Below are the code and all the weights of a small trained network. Each question names an input and a target symbol and asks about switching units off, where a switched-off unit gives its printed mean instead of its output.

import numpy as np


def w(rows, s, z=0):
    codes = np.array(rows[::2]) - 128.0
    scale = np.full(codes.shape[1], s)
    scale[-1] = z or s
    return codes * scale


def norm(h):
    return h / np.sqrt((h * h).mean(-1, keepdims=True) + 1e-5)


def f(y):
    return y / 2 * (1 + np.tanh(0.7978845608 * (y + 0.044715 * y**3)))


def softmax(a):
    e = np.exp(a - a.max(-1, keepdims=True))
    return e / e.sum(-1, keepdims=True)


def log_softmax(a):
    a = a - a.max(-1, keepdims=True)
    return a - np.log(np.exp(a).sum(-1, keepdims=True))


def net(x, mask):
    ids = ['ηθλξστφψ'.index(c) for c in x.split()]
    T = len(ids)
    res = E[ids] + P[:T]
    r = norm(res)
    for j in range(2):
        rows = slice(2 * j, 2 * j + 2)
        q, k, v = (r @ M[0][rows].T for M in (Q, K, V))
        z = softmax(np.where(np.tri(T) > 0, q @ k.T / 2**0.5, -1e9)) @ v
        o = O[0][rows]
        res = res + np.where(mask[j], z, o[:, -1]) @ o[:, :-1]
    y = f(norm(res) @ A[0][:, :-1].T + A[0][:, -1])
    res = res + np.where(mask[2:18], y, B[0][:, -1]) @ B[0][:, :-1]
    return log_softmax(norm(res)[-1] @ U[:, :-1].T + U[:, -1])


Q, K, V, O, A, B = {}, {}, {}, {}, {}, {}
E = w([
[109,190,120,119,117,127,78,133,54,157],'η',
[168,81,34,107,117,90,172,152,136,79],'θ',
[69,93,101,99,129,158,3,110,30,54],'λ',
[183,121,97,135,152,93,172,226,125,125],'ξ',
[76,79,144,51,169,105,145,117,107,135],'σ',
[151,106,82,86,70,178,129,104,140,155],'τ',
[121,139,110,70,105,164,94,153,88,171],'φ',
[151,159,149,110,72,130,110,65,68,135],'ψ',
],0.016)
P = w([
[35,128,197,231,110,129,235,184,146,108],'0',
[238,169,160,39,108,54,86,94,95,134],'1',
[123,254,100,71,202,177,90,96,187,139],'2',
[72,210,94,53,124,102,73,150,213,143],'3',
[95,92,18,173,115,66,84,168,155,146],'4',
[136,200,107,121,154,36,62,120,94,100],'5',
],0.0082)
Q[0] = w([
[91,4,117,206,153,131,163,144,95,143],'head 0',
[148,108,165,147,198,50,142,118,84,49],'head 0',
[109,158,116,140,144,47,156,113,177,177],'head 1',
[147,84,175,139,167,120,158,121,190,81],'head 1',
],0.011)
K[0] = w([
[245,84,112,77,139,38,61,73,73,172],'head 0',
[173,165,101,95,222,183,110,84,132,128],'head 0',
[109,111,105,148,99,150,181,154,113,130],'head 1',
[207,130,47,112,122,135,144,163,171,114],'head 1',
],0.013)
V[0] = w([
[173,51,114,132,110,112,152,23,230,84],'head 0',
[128,197,71,196,98,73,83,127,123,1],'head 0',
[203,144,104,51,133,131,64,127,192,168],'head 1',
[132,164,124,146,133,73,202,149,137,183],'head 1',
],0.0068)
O[0] = w([
[164,177,101,48,144,82,43,76,195,46,2],'head 0',
[181,18,212,186,177,255,32,105,133,90,133],'head 0',
[35,79,192,142,55,48,136,227,137,230,25],'head 1',
[112,122,138,229,136,141,172,9,194,105,148],'head 1',
],0.009,0.0076)
A[0] = w([
[132,175,113,96,91,70,104,103,147,139,158],'neuron 0',
[71,143,132,101,81,55,205,147,138,183,99],'neuron 1',
[59,111,186,196,83,125,200,174,120,225,73],'neuron 2',
[121,58,240,151,88,132,105,200,87,164,206],'neuron 3',
[203,196,143,142,182,146,51,73,186,62,55],'neuron 4',
[150,143,116,94,31,197,26,127,126,151,152],'neuron 5',
[93,183,96,184,96,106,126,162,69,188,94],'neuron 6',
[159,99,163,63,131,78,110,231,149,142,159],'neuron 7',
[102,81,138,96,136,119,254,131,144,53,115],'neuron 8',
[100,179,109,92,197,156,76,119,70,164,151],'neuron 9',
[146,104,152,131,160,157,60,71,155,18,11],'neuron 10',
[128,105,131,70,189,136,121,181,140,45,250],'neuron 11',
[148,102,81,186,70,150,178,184,69,145,174],'neuron 12',
[97,117,169,83,165,122,140,129,52,173,117],'neuron 13',
[111,97,113,117,209,140,200,124,159,71,84],'neuron 14',
[112,126,139,77,149,71,73,183,148,158,166],'neuron 15',
],0.0093,0.0021)
B[0] = w([
[71,110,119,145,229,139,135,134,104,201,201],'neuron 0',
[132,183,146,165,53,249,97,152,46,92,208],'neuron 1',
[165,78,67,21,192,81,87,119,199,76,213],'neuron 2',
[64,127,83,116,163,144,105,70,199,167,209],'neuron 3',
[85,76,163,83,87,38,173,178,230,60,215],'neuron 4',
[100,195,152,216,133,2,164,187,144,175,211],'neuron 5',
[161,71,160,98,124,166,171,190,128,116,209],'neuron 6',
[92,107,159,184,153,160,115,59,84,95,171],'neuron 7',
[93,90,164,194,94,91,67,235,136,187,179],'neuron 8',
[206,98,175,135,114,119,174,119,190,152,242],'neuron 9',
[84,91,147,140,57,168,134,183,140,65,191],'neuron 10',
[218,195,68,126,121,161,38,80,120,116,174],'neuron 11',
[125,111,170,84,151,133,123,90,147,141,255],'neuron 12',
[162,112,91,121,65,109,134,120,185,123,188],'neuron 13',
[140,193,176,161,89,96,100,128,77,185,185],'neuron 14',
[104,177,110,206,112,106,173,50,141,99,185],'neuron 15',
],0.0073,0.0065)
U = w([
[137,105,122,166,147,224,77,68,118,94,202],'η',
[98,110,154,131,75,127,127,123,180,2,253],'θ',
[130,171,54,92,199,78,124,80,127,58,118],'λ',
[107,80,156,47,88,141,185,213,99,102,8],'ξ',
[73,167,139,157,71,127,159,190,88,128,156],'σ',
[131,86,176,228,123,30,134,138,175,167,107],'τ',
[234,130,129,147,86,114,62,165,149,141,12],'φ',
[94,46,131,82,173,84,124,161,182,174,198],'ψ',
],0.0084,0.0013)

Each question gives the input, a string of symbols that net reads in full, and the target symbol t.
The units are the heads (2 rows each of Q, K, V and O) and the neurons (one row each of A and B). Each row of codes is followed by its name. A weight is (code - 128) times the scale printed after its matrix; where a second scale follows, it is the last column's (O, A, B and U).
mask holds one flag per unit, heads first, then neurons. A switched-off unit (its flag False) gives its mean, the last column of its rows in O or B, instead of its output. The means were averaged over made-up inputs and are rounded, as every weight is.
A unit's drop is (log p(t) with every unit on - log p(t) with that unit switched off) / (log p(t) with every unit on - log p(t) with every unit switched off).
The circuit of an input: a set's keep is (log p(t) with only the set's units on - log p(t) with every unit switched off) / (log p(t) with every unit on - log p(t) with every unit switched off). Starting from the 12 units with the biggest drops (on a tie, the unit counted first), units are removed one at a time, each time the one whose removal leaves the highest keep (on an exact tie, the one counted first), for as long as the keep stays at least 0.8.
units of the circuit, in order: the units of the circuit, biggest drop first
unit that matters most: the unit with the biggest drop
k most important neurons: the k neurons with the biggest drops, biggest first
which heads matter: for each layer, one digit per head in row order, 1 if its drop is at least 0.15 and else 0, layers parted by /
input η ξ ξ σ η σ, target τ: most important neuron	[neuron 1]
input τ σ φ θ, target λ: which heads matter	10
input σ τ θ, target σ: which heads matter	11
input ψ η θ τ σ φ, target θ: which heads matter	01
input θ ξ θ, target θ: which heads matter	10
input ξ η θ τ, target ψ: 2 most important neurons	[neuron 2; neuron 5]
input σ θ η ξ σ, target θ: units of the circuit, in order	[head 0; neuron 10]
input τ η θ ψ τ η, target σ: 2 most important neurons	[neuron 1; neuron 6]
input θ τ ψ τ τ η, target τ: which heads matter	11
input τ ξ τ, target σ: units of the circuit, in order	[head 1; head 0; neuron 1; neuron 2]
input λ η η θ η, target φ: which heads matter	01
input η η θ τ, target η: units of the circuit, in order	[head 0; head 1]
input θ ξ τ, target τ: which heads matter	11
input ξ λ ψ ξ, target τ: units of the circuit, in order	[head 1; neuron 14]
input λ φ θ, target η: unit that matters most	head 1
input η φ ψ θ σ λ, target φ: units of the circuit, in order	[head 1; neuron 11; neuron 9]
input φ η ξ η ψ, target ξ: which heads matter	10
input φ τ η τ θ τ, target ξ: which heads matter	10
input φ η η η, target ξ: which heads matter	10
input σ ξ η σ, target σ: which heads matter	10
input σ ξ τ, target λ: unit that matters most	head 0
input η η λ, target ψ: which heads matter	11
input η τ ψ θ, target ψ: which heads matter	10
input η η ξ, target ψ: units of the circuit, in order	[head 0; neuron 2; neuron 1; neuron 12]
input θ η θ φ λ, target ψ: units of the circuit, in order	[head 1; neuron 3]
input σ η τ η, target λ: which heads matter	11
input ψ η ψ λ ψ η, target θ: units of the circuit, in order	[head 1; neuron 4; neuron 10]
input ψ σ η θ, target φ: units of the circuit, in order	[neuron 11; neuron 14]
